Below are the code and all the weights of a small trained network. Each question names an input and a class and asks about switching units off, where a switched-off unit gives its printed mean instead of its output.

import numpy as np


def w(rows, s, z=0):
    codes = np.array(rows[::2]) - 128.0
    scale = np.full(codes.shape[1], s)
    scale[-1] = z or s
    return codes * scale


def norm(h):
    return h / np.sqrt((h * h).mean(-1, keepdims=True) + 1e-5)


def f(y):
    return np.maximum(y, 0)


def log_softmax(a):
    a = a - a.max(-1, keepdims=True)
    return a - np.log(np.exp(a).sum(-1, keepdims=True))


def net(x, mask):
    res = np.array(x, float).reshape(1, 5) / 4 @ E
    u = 0
    for l in range(3):
        y = f(norm(res) @ A[l][:, :-1].T + A[l][:, -1])
        res = res + np.where(mask[u : u + 5], y, B[l][:, -1]) @ B[l][:, :-1]
        u += 5
    return log_softmax(norm(res)[-1] @ U[:, :-1].T + U[:, -1])


A, B = {}, {}
E = w([
[117,172,38,177,12,105,148,140,209],'x0',
[197,75,120,137,153,34,167,108,122],'x1',
[128,127,3,118,161,139,115,138,59],'x2',
[117,82,143,132,85,135,105,110,102],'x3',
[110,82,164,83,122,122,132,150,163],'x4',
],0.0057)
A[0] = w([
[74,121,20,73,143,123,113,188,82,54],'L0N1',
[125,171,108,85,41,156,222,153,126,44],'L0N2',
[119,198,230,163,107,141,164,45,182,3],'L0N3',
[53,230,163,115,106,189,77,178,111,26],'L0N4',
[228,172,129,76,105,48,253,91,122,89],'L0N5',
],0.0059,0.0024)
B[0] = w([
[115,68,109,171,186,179,88,163,223,236],'L0N1',
[1,218,142,114,157,76,178,111,62,202],'L0N2',
[50,11,21,177,189,222,34,211,142,229],'L0N3',
[183,105,92,7,101,114,105,192,76,252],'L0N4',
[168,7,150,108,36,157,111,88,72,232],'L0N5',
],0.0063,0.0038)
A[1] = w([
[199,108,171,130,171,31,114,118,157,168],'L1N1',
[147,128,204,90,254,191,131,122,91,74],'L1N2',
[159,84,111,234,186,115,43,143,212,247],'L1N3',
[105,87,123,54,146,130,157,79,234,141],'L1N4',
[67,145,66,156,54,122,213,140,197,138],'L1N5',
],0.0067,0.0015)
B[1] = w([
[149,125,71,132,162,154,195,173,188,176],'L1N1',
[157,193,161,238,111,47,40,70,163,255],'L1N2',
[2,96,81,121,214,253,223,169,101,224],'L1N3',
[110,179,139,150,106,121,124,145,92,182],'L1N4',
[206,161,206,198,232,69,30,41,181,241],'L1N5',
],0.007,0.0058)
A[2] = w([
[42,104,203,130,139,155,159,160,178,166],'L2N1',
[152,192,146,63,76,156,91,161,121,101],'L2N2',
[194,49,107,149,110,117,254,119,99,8],'L2N3',
[166,136,153,153,157,97,174,87,140,117],'L2N4',
[139,217,109,103,132,207,91,191,115,193],'L2N5',
],0.0069,0.0016)
B[2] = w([
[110,118,20,128,185,174,175,85,88,229],'L2N1',
[174,199,60,63,58,2,224,187,51,168],'L2N2',
[117,151,135,26,38,111,132,220,107,187],'L2N3',
[78,199,116,93,45,148,143,110,122,198],'L2N4',
[153,70,183,64,76,147,219,131,137,252],'L2N5',
],0.0095,0.0047)
U = w([
[89,79,68,122,212,218,163,148,136,247],'0',
[177,158,119,3,37,93,161,165,100,35],'1',
[164,206,175,193,156,62,75,37,169,133],'2',
],0.013,0.0014)

Each question gives the input, the list of numbers given to net, and the class t.
The units are the neurons (one row each of A and B). Each row of codes is followed by its name. A weight is (code - 128) times the scale printed after its matrix; where a second scale follows, it is the last column's (A, B and U).
mask holds one flag per neuron, layer by layer. A switched-off neuron (its flag False) gives its mean, the last column of its row in B, instead of its output. The means were averaged over made-up inputs and are rounded, as every weight is.
A unit's drop is (log p(t) with every unit on - log p(t) with that unit switched off) / (log p(t) with every unit on - log p(t) with every unit switched off).
The circuit of an input: a set's keep is (log p(t) with only the set's units on - log p(t) with every unit switched off) / (log p(t) with every unit on - log p(t) with every unit switched off). Starting from the 12 units with the biggest drops (on a tie, the unit counted first), units are removed one at a time, each time the one whose removal leaves the highest keep (on an exact tie, the one counted first), for as long as the keep stays at least 0.8.
circuit, biggest first: the units of the circuit, biggest drop first
most important unit: the unit with the biggest drop
k most important neurons: the k neurons with the biggest drops, biggest first
top k neurons in layer l: the k neurons of layer l with the biggest drops, biggest first
drop when u is switched off: that unit's drop, to one decimal
input [-6,-2,0,8,6], class 2: most important unit => L1N2
input [7,-8,2,2,-4], class 1: 3 most important neurons => L0N4, L1N2, L2N5
input [-6,-6,-3,7,-2], class 1: circuit, biggest first => L0N4, L1N3
input [4,-2,-3,2,4], class 2: 2 most important neurons => L1N5, L0N2
input [-5,4,4,-2,5], class 2: 2 most important neurons => L1N2, L0N3
input [6,1,-8,0,1], class 0: 2 most important neurons => L0N3, L1N3
input [-6,7,6,6,-4], class 1: 3 most important neurons => L0N3, L1N5, L2N3
input [0,6,5,-6,-1], class 1: 4 most important neurons => L2N3, L0N5, L0N3, L2N1
input [7,-2,-7,-7,1], class 0: 3 most important neurons => L0N3, L1N2, L1N3
input [0,-8,7,-7,-5], class 1: 2 most important neurons => L0N4, L0N3
input [3,6,-6,-1,-2], class 0: 3 most important neurons => L0N3, L1N3, L0N4
input [0,-4,3,7,2], class 1: 2 most important neurons => L0N4, L0N3
input [1,-8,-6,8,-2], class 1: 4 most important neurons => L0N4, L0N1, L2N2, L1N3
input [-8,-1,-7,4,8], class 2: circuit, biggest first => L1N2
input [8,6,-8,-4,7], class 0: top 3 neurons in layer 1 => L1N2, L1N3, L1N1
input [-5,8,-4,-5,-3], class 1: drop when L2N3 is switched off => 0.1
input [-6,0,-8,3,-6], class 0: drop when L1N3 is switched off => 0.8
input [-1,4,-7,0,-5], class 0: drop when L0N3 is switched off => 0.7
